How the nodes are linked:
* | δ ρ χ λ θ τ
J920 | J737 J359 J853 J95 J441 J612
J400 | J568 J714 J684 J584 J846 J185
J245 | J175 J970 J766 J101 J209 J791
J663 | J278 J130 J912 J63 J333 J547
J325 | J756 - J185 J714 J531 -
J699 | J878 J408 J849 J606 J162 J931
J756 | - - - - J714 -
J846 | J584 J636 J400 J701 J557 J325
J466 | J853 J117 J788 J920 J671 J737
J902 | J616 J496 J939 J622 J856 J663
J162 | J606 J194 J699 J396 J387 J673
J385 | J883 J766 J432 J601 J67 J209
J479 | J56 J862 J703 J843 J380 J385
J382 | J162 J878 J107 J387 J891 J396
J587 | J557 J584 J533 J139 J955 J684
J645 | J317 J322 J130 J590 J547 J263
J792 | J333 J278 J622 J110 J939 J496
J269 | J422 J791 J209 J766 J256 J114
J878 | J194 J262 J336 J931 J606 J903
J10 | J937 J206 J91 J443 J970 J20
J533 | J846 J568 J498 J557 J587 J701
J791 | J91 J337 J543 J10 J468 J937
J937 | J226 J348 J192 J20 J443 J25
J25 | J938 J246 J346 J514 J733 J731
J955 | J139 J701 J587 J498 J302 J400
J543 | J807 J20 J970 J91 J791 J192
J337 | J733 J938 J20 J206 J192 J348
J95 | J612 J583 J737 J117 J650 J467
J192 | J206 J514 J337 J226 J937 J346
J443 | J20 J346 J937 J337 J807 J733
J606 | J931 J962 J878 J673 J396 J816
J100 | J583 J959 J359 J623 J612 J978
J701 | J325 - J584 J531 J684 J714
J962 | J740 J507 J262 J323 J903 J374
J604 | J174 J595 J323 J212 J262 J507
J939 | J110 J63 J792 J616 J902 J912
J302 | J498 J684 J955 J533 J595 J846
J817 | J902 J110 J313 J856 - J622
J422 | J468 J91 J101 J114 J766 J970
J114 | J970 J937 J468 J543 J175 J807
J573 | J679 J263 J547 J130 J634 J318
J941 | J380 J56 J322 J626 J263 J299
J568 | J636 - J531 J185 J584 -
J432 | J256 J422 J862 J883 J385 J245
J807 | J337 J25 J443 J192 J91 J206
J243 | J302 J139 J507 J595 J374 J533
J212 | J507 J587 J174 J243 J740 J302
J912 | J634 J679 J496 J278 J663 J645
J531 | J714 - J325 J636 J568 -
J680 | J788 J95 J966 J466 J377 J853
J636 | - - J714 - J185 -
J374 | J595 J498 J243 J551 J174 J587
J556 | J891 J162 J275 J994 J264 J644
J650 | J117 J623 J95 J670 J853 J359
J264 | J994 J387 J556 J270 J959 J107
J346 | J582 J179 J348 J938 J25 J187
J891 | J387 J606 J382 J644 J994 J849
J20 | J25 J582 J226 J733 J337 J514
J467 | J11 J556 J623 J787 J359 J959
J336 | J408 J604 J673 J194 J878 J962
J787 | J959 J994 J11 J178 J583 J275
J323 | J374 J302 J740 J174 J604 J551
J206 | J348 J731 J733 J346 J226 J582
J101 | J791 J807 J175 J468 J422 J10
J194 | J962 J212 J408 J903 J931 J323
J849 | J336 J816 J396 J878 J699 J194
J994 | J644 J396 J891 J107 J270 J699
J731 | J334 J671 J187 J179 J882 J680
J107 | J699 J336 J644 J162 J382 J606
J612 | J623 J178 J100 J467 J117 J11
J67 | J601 J245 J385 J862 J277 J269
J966 | J441 J737 J671 J788 J680 J650
J275 | J382 J699 J270 J891 J556 J387
J322 | J479 J277 J87 J380 J941 J843
J179 | J680 J441 J334 J377 J246 J466
J582 | J246 J680 J882 J187 J938 J144
J590 | J263 J380 J317 J709 J679 J87
J262 | J212 J551 J604 J740 J962 J243
J441 | J95 J100 J920 J650 J788 J117
J557 | J701 J185 J846 J684 J139 J531
J978 | J556 J382 J178 J264 J11 J994
J496 | J573 J590 J63 J634 J912 J130
J733 | J514 J187 J25 J348 J206 J882
J737 | J100 J787 J670 J612 J95 J623
J246 | J377 J788 J179 J144 J187 J671
J56 | J432 J269 J277 J385 J843 J883
J671 | J920 J670 J466 J441 J966 J95
J278 | J645 J318 J634 J547 J63 J590
J498 | J400 J531 J139 J846 J533 J584
J178 | J275 J107 J959 J556 J978 J891
J334 | J966 J920 J144 J680 J179 J788
J91 | J192 J733 J807 J937 J10 J226
J63 | J547 J317 J278 J573 J496 J679
J377 | J466 J650 J680 J671 J144 J920
J551 | J587 J846 J595 J955 J507 J139
J174 | J551 J533 J374 J507 J212 J955
J679 | J709 J626 J590 J318 J130 J322
J673 | J816 J323 J931 J408 J336 J262
J883 | J245 J114 J256 J209 J601 J101
J853 | J670 J467 J650 J737 J920 J100
J856 | J622 J912 J902 J792 J738 J333
J317 | J941 J479 J318 J263 J590 J626
J584 | J185 - J568 J325 J701 J756
J185 | - - J636 J756 J325 -
J299 | J67 J883 J843 J277 J703 J862
J626 | J299 J385 J380 J703 J87 J277
J623 | J978 J275 J583 J11 J467 J264
J110 | J496 J547 J333 J912 J616 J634
J277 | J862 J209 J67 J432 J56 J256
J766 | J114 J10 J422 J175 J245 J543
J348 | J882 J334 J514 J582 J346 J246
J583 | J178 J270 J787 J978 J623 J556
J359 | J787 J264 J467 J583 J100 J178
J209 | J101 J543 J245 J422 J269 J468
J740 | J243 J955 J212 J374 J323 J595
J387 | J396 J931 J162 J849 J644 J336
J816 | J604 J374 J903 J262 J408 J212
J318 | J322 J703 J709 J941 J317 J380
J709 | J87 J299 J263 J322 J318 J479
J11 | J264 J891 J978 J959 J787 J270
J622 | J663 J634 J616 J333 J792 J63
J903 | J323 J243 J962 J604 J816 J174
J670 | J359 J11 J117 J100 J737 J583
J130 | J318 J87 J679 J317 J645 J941
J187 | J144 J466 J246 J334 J731 J966
J547 | J590 J941 J645 J679 J573 J709
J634 | J130 J709 J573 J645 J278 J317
J175 | J543 J443 J114 J791 J101 J91
J270 | J107 J849 J994 J382 J275 J162
J703 | J277 J601 J299 J56 J479 J432
J601 | J209 J175 J883 J269 J862 J422
J738 | J792 J663 J856 J939 J313 J110
J507 | J955 J557 J551 J302 J243 J498
J468 | J10 J192 J791 J970 J114 J443
J616 | J912 J573 J110 J663 J622 J278
J714 | - - J756 - J636 -
J256 | J766 J468 J269 J245 J883 J175
J139 | J684 J325 J557 J400 J498 J568
J644 | J849 J673 J387 J699 J107 J878
J380 | J843 J432 J479 J299 J626 J67
J595 | J533 J400 J302 J587 J551 J557
J931 | J903 J740 J194 J816 J673 J604
J843 | J385 J256 J56 J67 J299 J601
J333 | J63 J645 J663 J496 J110 J573
J862 | J269 J101 J601 J256 J432 J766
J313 | J939 J333 J738 J902 J817 J616
J87 | J703 J67 J626 J479 J322 J56
J144 | J671 J853 J377 J966 J334 J441
J684 | J531 J756 J701 J568 J400 J636
J970 | J443 J226 J10 J807 J543 J337
J408 | J262 J174 J816 J962 J194 J740
J959 | J270 J644 J264 J275 J178 J382
J263 | J626 J843 J941 J87 J709 J703
J396 | J673 J903 J606 J336 J849 J408
J788 | J650 J612 J441 J853 J466 J670
J226 | J346 J882 J206 J25 J20 J938
J938 | J187 J377 J582 J731 J514 J334
J514 | J731 J144 J938 J882 J348 J179
J117 | J467 J978 J612 J359 J670 J787
J882 | J179 J966 J731 J246 J582 J377

In the rows, zero is written as 470.

The rows follow the links: the fewer symbols apart two nodes are, the more alike their rows tend to be.

Named rows; a name shown again gets a slightly different row:
J792 [156,636,570,215,779,19,489,326,253,628,165,421,396,296,489,685,695,299,624,534,612,124,640,468,397,556,389,493,333,411,570,124,435,319,340,293,609,448,396,438,253]
J212 [759,229,385,682,207,710,462,615,638,106,550,456,555,771,416,231,107,757,524,413,221,678,342,387,499,262,437,410,507,534,321,774,596,695,605,724,405,422,503,380,599]
J699 [783,265,378,722,178,841,460,623,670,209,687,498,552,704,436,242,177,705,409,408,273,765,306,434,515,332,503,427,562,536,352,811,547,662,612,691,361,463,535,451,665]
J737 [696,474,390,665,225,987,456,577,655,642,929,569,503,415,501,371,507,432,123,426,527,851,310,600,552,558,654,503,673,497,465,727,370,468,526,491,286,582,584,651,703]
J634 [151,659,563,215,776,72,477,323,263,684,219,434,397,257,497,698,732,266,573,536,640,147,642,485,408,590,418,508,361,411,585,127,410,295,332,265,594,467,408,476,270]
J179 [485,655,457,518,404,799,460,467,539,900,864,566,444,212,532,552,768,227,86,466,690,699,401,654,529,699,673,550,646,439,567,511,290,314,429,312,333,620,562,707,608]
J107 [781,282,369,718,161,872,465,616,677,257,726,505,545,688,444,246,205,675,363,410,300,794,296,454,534,345,524,436,589,540,348,809,526,648,601,677,346,475,537,471,674]
J557 [734,223,406,665,240,634,465,602,608,55,476,454,548,789,413,235,80,775,583,413,191,620,365,359,501,247,399,399,471,530,320,745,617,711,610,729,438,399,476,341,564]
J380 [166,692,559,241,753,151,480,317,285,782,315,454,394,207,512,707,802,210,485,534,700,217,623,528,421,637,468,526,400,401,602,141,368,262,333,236,562,505,428,522,305]
J100 [731,427,380,695,187,992,459,586,678,544,903,548,515,488,486,340,426,499,168,414,457,857,296,568,545,508,631,482,663,505,441,772,411,519,553,542,289,560,575,611,710]
J623 [755,388,378,712,174,977,450,605,678,483,880,546,523,532,470,309,381,547,204,411,412,854,290,536,550,467,615,474,654,516,420,790,436,556,566,576,301,550,572,582,708]
J650 [668,505,397,654,245,986,457,560,637,683,932,569,504,391,507,399,552,396,109,431,552,839,325,604,554,579,666,515,681,491,484,695,357,446,514,468,292,601,579,664,702]
J333 [158,646,570,219,781,42,475,321,255,651,187,428,394,283,490,684,718,281,604,534,626,141,647,475,406,571,404,508,339,410,569,124,431,318,335,281,605,451,401,446,259]
J277 [175,706,552,241,735,202,474,323,304,821,358,472,395,177,514,697,827,194,438,528,713,248,610,556,432,660,487,534,423,399,611,155,352,248,327,224,547,513,443,546,334]
J920 [644,530,409,637,272,955,460,543,627,736,936,564,487,346,505,426,597,360,106,446,574,819,330,626,552,596,666,522,680,480,503,673,345,424,507,445,297,609,584,679,685]
J853 [664,524,404,637,257,964,453,548,631,723,935,562,487,367,503,410,575,387,99,432,561,836,329,615,551,589,667,519,682,485,496,693,354,431,507,458,287,597,585,670,695]
J601 [185,717,556,262,725,244,480,331,305,850,405,484,390,177,523,703,840,176,401,529,732,279,595,566,437,667,517,542,443,406,617,176,340,249,323,210,532,534,443,575,343]
J673 [782,244,383,705,185,796,463,613,666,161,634,487,554,735,437,234,145,723,447,414,253,729,319,409,518,305,473,417,543,537,335,803,563,676,611,705,379,439,514,413,639]
J595 [739,214,394,677,229,673,472,608,626,73,513,451,549,775,413,234,89,771,562,411,202,648,347,379,502,250,423,400,485,537,313,758,612,703,609,727,421,402,486,357,584]
J264 [787,325,371,721,161,938,454,612,684,355,803,526,540,613,457,271,277,607,289,410,342,833,297,490,539,397,556,445,622,529,380,808,488,602,589,633,313,512,554,524,692]
J468 [231,734,530,304,666,375,467,352,354,909,515,510,397,142,534,698,866,155,296,526,758,364,565,608,456,707,558,551,494,410,628,233,302,240,337,212,484,562,471,624,406]
J731 [443,673,471,474,457,747,459,446,501,934,820,555,435,177,529,580,806,203,112,474,718,649,429,658,522,720,661,549,640,436,584,458,279,288,409,283,363,619,556,705,577]
J645 [157,666,570,218,774,83,481,326,270,702,231,443,393,248,505,695,750,252,558,533,661,162,632,493,414,595,420,511,362,408,588,128,402,291,335,263,582,470,413,470,275]
J192 [296,724,515,363,597,508,462,375,393,943,639,519,415,136,537,676,874,153,225,510,759,461,518,635,474,728,597,554,546,417,624,298,286,247,357,226,441,583,513,667,461]
J334 [497,644,453,526,399,824,449,474,539,891,872,554,453,220,521,542,757,247,93,463,681,704,395,654,526,684,670,543,658,453,570,528,292,318,433,320,327,613,560,710,613]
J616 [144,634,568,215,780,35,484,316,260,637,164,419,398,284,488,689,708,290,616,529,626,129,648,465,406,567,397,492,334,415,570,121,433,315,342,286,608,449,387,439,256]
J582 [417,690,470,464,484,702,461,428,477,934,795,557,435,168,535,599,818,188,119,484,735,624,452,660,509,719,655,556,614,435,593,426,262,279,402,270,367,618,543,699,555]
J323 [765,228,391,689,203,724,463,618,642,109,562,462,548,772,419,231,108,750,520,412,227,683,331,388,504,272,449,406,509,533,335,775,591,688,615,714,405,422,496,380,604]
J256 [199,722,545,267,711,265,473,330,308,863,424,481,398,158,523,705,853,174,392,532,735,292,596,572,436,688,517,546,457,410,620,182,336,242,334,222,519,533,456,584,363]
J846 [727,216,410,659,242,625,465,603,607,56,475,445,546,796,417,242,77,777,586,418,198,621,360,354,487,248,398,396,458,535,322,740,620,705,608,718,444,390,483,334,561]
J902 [150,631,575,214,781,25,488,319,256,612,149,412,400,295,486,677,684,304,627,531,609,120,646,465,395,558,385,491,326,416,569,123,444,330,340,296,615,443,386,434,250]
J278 [153,654,569,215,772,51,476,314,260,678,205,434,398,270,492,694,735,276,579,528,639,144,651,486,407,586,413,506,351,411,582,131,415,297,334,279,596,461,402,462,265]
J941 [159,683,560,229,765,127,483,321,279,755,286,453,392,216,500,702,784,222,507,528,687,192,633,522,415,628,451,515,385,408,597,136,385,275,327,244,574,489,413,507,299]
J740 [758,228,386,683,205,717,466,607,636,103,558,474,550,769,427,234,112,758,525,408,218,682,340,383,500,272,437,407,505,540,319,774,597,688,616,717,404,415,495,381,606]
J318 [149,682,558,223,772,107,481,322,275,730,264,452,400,230,493,707,770,241,532,534,673,179,632,508,416,614,446,515,383,416,593,132,393,283,334,245,575,483,413,493,279]

Each walk starts at a row. The symbols on each line, taken left to right, move it on to the next node.
Answer with the node's row; about right is enough.
---
[792,265,386,713,172,833,462,621,670,208,682,485,547,706,438,240,170,707,420,404,262,756,308,429,525,317,496,424,564,530,344,807,551,664,613,688,362,459,524,445,658]
θ θ λ τ θ θ λ -> [777,234,392,693,195,761,459,610,654,139,605,477,549,751,424,236,135,744,484,415,242,707,320,401,510,291,458,412,525,534,334,790,581,686,615,708,383,424,512,400,622]
λ δ θ θ θ χ θ -> [767,235,391,697,204,729,458,616,647,116,572,466,547,757,419,227,115,756,508,415,226,684,333,383,508,277,446,410,510,537,329,779,593,693,612,712,406,428,497,384,615]
---
[253,733,528,323,647,417,460,353,361,932,560,505,398,133,529,687,869,156,273,518,760,392,551,613,462,717,576,553,514,417,619,248,294,234,346,217,470,580,486,643,425]
δ λ ρ τ θ δ ρ -> [682,494,390,660,235,988,449,559,640,668,929,562,501,400,502,392,522,419,111,428,533,840,311,604,551,564,662,508,675,496,477,724,363,459,529,472,291,590,583,654,701]
χ δ λ λ ρ χ λ τ -> [778,253,380,707,186,797,456,618,665,170,642,482,541,731,432,235,154,730,450,407,248,731,320,414,517,305,482,420,543,533,337,800,568,678,616,702,376,439,519,421,630]
---
[791,269,378,721,164,844,460,618,675,219,694,498,544,699,442,235,179,695,401,402,271,774,305,439,528,335,507,425,565,538,349,809,546,658,610,691,359,470,531,454,665]
θ χ ρ τ λ χ -> [760,228,386,675,214,698,471,607,636,90,539,461,554,769,421,236,105,765,536,410,218,664,344,371,504,262,429,405,503,533,327,765,599,695,612,724,408,410,491,373,599]
χ ρ θ χ θ χ -> [730,212,408,658,246,641,463,609,613,56,478,451,546,794,420,239,86,772,585,419,196,617,355,360,493,247,412,396,469,539,320,744,617,705,609,725,436,396,477,347,569]
---
[765,372,373,715,166,970,454,609,680,447,854,537,528,564,467,292,343,566,234,410,387,855,289,524,546,454,599,469,645,525,409,798,451,566,577,594,309,527,565,564,708]
λ θ δ λ χ θ χ θ -> [785,301,373,731,163,901,463,625,680,302,756,513,550,656,446,263,236,659,336,412,310,808,297,470,530,367,540,444,598,534,370,818,513,632,602,658,331,490,545,490,685]
χ λ χ λ λ λ -> [778,250,382,706,185,777,461,616,659,156,627,485,550,740,425,228,139,730,457,409,237,732,317,408,517,301,469,418,547,534,340,796,566,676,612,705,378,448,509,414,638]
---
[750,404,372,709,183,985,451,592,673,506,892,541,527,520,473,322,394,527,193,423,427,854,302,555,560,476,623,479,655,515,425,783,421,537,565,563,290,551,576,589,713]
χ χ δ θ θ -> [770,359,377,724,170,956,457,616,688,420,855,538,535,565,470,297,331,580,243,414,383,847,286,520,550,431,593,467,636,519,410,803,461,581,578,608,301,522,567,557,707]
ρ θ λ χ τ δ -> [781,244,382,699,191,773,460,616,657,156,619,479,545,744,430,233,139,733,465,409,236,714,324,400,514,299,466,417,533,539,331,797,572,683,620,704,389,438,508,409,628]
---
[172,712,558,244,734,210,475,328,293,824,372,469,394,172,520,715,821,192,429,528,718,244,600,550,431,664,496,529,426,409,615,157,350,253,326,222,539,521,439,555,333]
δ θ τ ρ θ θ θ -> [231,729,534,313,669,379,472,353,356,914,535,510,398,136,529,696,873,154,300,512,756,378,553,604,465,710,566,541,500,413,624,229,305,239,342,221,466,564,481,633,407]
τ τ δ χ λ λ λ χ -> [567,595,432,577,337,898,456,497,581,827,907,560,462,270,527,494,691,290,76,453,644,773,358,648,543,652,680,534,672,470,546,592,307,354,465,378,311,624,576,704,652]
---
[719,454,389,688,208,986,451,577,665,586,914,553,513,458,483,363,467,467,145,419,486,862,294,578,554,529,647,501,677,494,463,747,393,491,542,522,300,569,584,632,710]
χ ρ χ θ θ ρ -> [784,289,369,723,169,884,469,622,675,271,742,506,539,674,450,242,209,669,350,406,292,798,299,463,533,360,526,440,593,536,356,818,517,642,606,673,339,484,547,472,676]
ρ θ λ χ τ δ -> [754,230,395,679,206,708,463,614,629,93,539,461,553,776,426,227,105,758,534,416,219,666,337,376,505,268,434,402,501,533,329,780,596,684,609,720,407,409,488,377,591]
---
[216,729,535,295,683,350,469,339,347,899,500,496,398,146,529,698,865,166,322,522,743,349,566,598,448,704,552,548,482,408,623,215,309,238,326,221,495,555,468,612,394]
χ λ τ τ ρ ρ λ λ δ -> [741,415,378,709,186,991,449,592,669,530,897,549,518,503,482,324,414,514,175,415,453,863,292,559,551,492,623,482,665,505,426,780,417,523,555,557,292,557,577,605,716]
χ ρ θ δ θ χ ρ -> [786,267,375,724,173,824,466,628,662,191,672,491,547,714,437,231,160,715,421,410,263,746,305,426,525,323,497,425,558,532,339,809,555,670,606,694,367,447,518,438,651]
